Below is a small trained network, with its code and all its weights. Each question gives an input and a class and asks what happens when units are switched off, that is, made to give their printed mean instead of their output.

import numpy as np


def w(rows, s, z=0):
    codes = np.array(rows[::2]) - 128.0
    scale = np.full(codes.shape[1], s)
    scale[-1] = z or s
    return codes * scale


def f(y):
    return np.maximum(y, 0)


def log_softmax(a):
    a = a - a.max(-1, keepdims=True)
    return a - np.log(np.exp(a).sum(-1, keepdims=True))


def net(x, mask):
    res = np.array(x, float).reshape(1, 8) / 4 @ E
    y = f(res @ A[0][:, :-1].T + A[0][:, -1])
    res = res + np.where(mask, y, B[0][:, -1]) @ B[0][:, :-1]
    return log_softmax(res[-1] @ U[:, :-1].T + U[:, -1])


A, B = {}, {}
E = w([
[134,127,126,123,127],'x0',
[28,69,25,71,41],'x1',
[126,131,130,131,129],'x2',
[128,131,130,132,124],'x3',
[130,127,125,127,126],'x4',
[175,165,31,48,223],'x5',
[169,2,146,106,155],'x6',
[152,171,214,8,67],'x7',
],0.0067)
A[0] = w([
[133,136,200,45,73,29],'N0',
[171,156,70,104,189,53],'N1',
[144,29,136,91,137,231],'N2',
[166,151,66,88,196,64],'N3',
[249,184,214,196,216,57],'N4',
[90,67,63,243,171,40],'N5',
[114,219,119,137,124,221],'N6',
[81,209,121,133,105,227],'N7',
[51,89,46,73,79,27],'N8',
[110,76,69,255,174,38],'N9',
[60,220,96,128,91,178],'N10',
[136,112,165,58,105,164],'N11',
[153,159,70,74,188,142],'N12',
[76,98,237,250,55,100],'N13',
[146,44,136,100,134,225],'N14',
[142,135,191,45,71,19],'N15',
[167,155,61,78,203,82],'N16',
[153,44,139,105,147,253],'N17',
[58,89,48,77,66,109],'N18',
],0.0071,0.0039)
B[0] = w([
[135,220,83,65,175,184],'N0',
[126,76,110,79,77,176],'N1',
[186,144,135,196,134,221],'N2',
[125,57,104,82,53,185],'N3',
[13,65,222,83,178,240],'N4',
[137,255,97,42,175,209],'N5',
[186,95,151,210,111,219],'N6',
[197,111,146,205,117,228],'N7',
[45,94,238,134,206,206],'N8',
[131,241,90,35,164,208],'N9',
[191,116,146,198,123,229],'N10',
[152,199,96,135,172,192],'N11',
[131,72,116,119,83,207],'N12',
[127,51,46,14,22,253],'N13',
[193,148,129,213,131,211],'N14',
[129,210,93,80,165,179],'N15',
[124,65,114,96,61,198],'N16',
[187,143,122,208,130,224],'N17',
[64,112,216,149,200,231],'N18',
],0.007,0.0061)
U = w([
[17,98,216,113,186,59],'0',
[133,248,80,55,152,78],'1',
[119,46,84,61,39,70],'2',
[149,127,131,169,127,243],'3',
[138,123,121,165,126,254],'4',
[194,133,132,223,123,41],'5',
],0.011,0.0045)

Each question gives the input, the list of numbers given to net, and the class t.
The units are the neurons (one row each of A and B). Each row of codes is followed by its name. A weight is (code - 128) times the scale printed after its matrix; where a second scale follows, it is the last column's (A, B and U).
mask holds one flag per neuron, in row order. A switched-off neuron (its flag False) gives its mean, the last column of its row in B, instead of its output. The means were averaged over made-up inputs and are rounded, as every weight is.
A unit's drop is (log p(t) with every unit on - log p(t) with that unit switched off) / (log p(t) with every unit on - log p(t) with every unit switched off).
The circuit of an input: a set's keep is (log p(t) with only the set's units on - log p(t) with every unit switched off) / (log p(t) with every unit on - log p(t) with every unit switched off). Starting from the 12 units with the biggest drops (on a tie, the unit counted first), units are removed one at a time, each time the one whose removal leaves the highest keep (on an exact tie, the one counted first), for as long as the keep stays at least 0.8.
units of the circuit, in order: the units of the circuit, biggest drop first
unit that matters most: the unit with the biggest drop
top k neurons: the k neurons with the biggest drops, biggest first
drop of u: that unit's drop, to one decimal
input [-6,6,4,-3,2,1,1,-8], class 1: top 3 neurons => [N5 N9 N4]
input [6,-6,-8,1,-6,-8,3,7], class 2: top 2 neurons => [N13 N5]
input [-3,8,-1,-8,0,3,0,1], class 0: unit that matters most => N8
input [7,-2,4,-7,-3,5,-8,-2], class 5: top 2 neurons => [N13 N6]
input [7,-5,6,3,1,5,-8,-1], class 5: top 2 neurons => [N6 N13]
input [6,-5,-4,-5,-3,-7,-1,8], class 1: units of the circuit, in order => [N0 N15]
input [-5,5,-1,2,3,0,1,-7], class 1: top 2 neurons => [N5 N9]
input [6,6,-1,-2,-2,6,4,-7], class 1: top 2 neurons => [N5 N9]
input [7,7,-6,-1,5,6,7,8], class 1: units of the circuit, in order => [N0 N11]
input [-4,-2,-3,5,-6,0,2,8], class 1: top 2 neurons => [N0 N15]
input [4,5,-7,7,-1,-8,8,-8], class 1: units of the circuit, in order => [N5 N9]
input [2,-2,3,4,-6,-6,-7,-8], class 1: units of the circuit, in order => [N9 N5]
input [-7,8,-8,1,5,-8,6,5], class 0: top 2 neurons => [N18 N8]
input [-3,-7,7,-8,1,2,-7,6], class 0: units of the circuit, in order => [N4]
input [5,8,-8,1,-1,-1,0,-1], class 0: top 2 neurons => [N8 N18]
input [-2,-3,5,5,-6,-5,6,7], class 1: units of the circuit, in order => [N0 N15]
input [4,-8,-2,-5,-2,5,4,-4], class 0: top 2 neurons => [N4 N13]
input [7,8,0,-2,-2,2,-4,7], class 0: top 2 neurons => [N8 N18]
input [6,-1,6,2,-1,0,8,-3], class 5: drop of N13 => 0.1
input [6,8,7,-7,2,-2,-5,-5], class 0: units of the circuit, in order => [N8]
input [6,-4,-7,-7,0,-8,6,-2], class 2: drop of N13 => 1.4
input [0,0,4,5,-4,-5,-1,-8], class 1: drop of N5 => 0.2
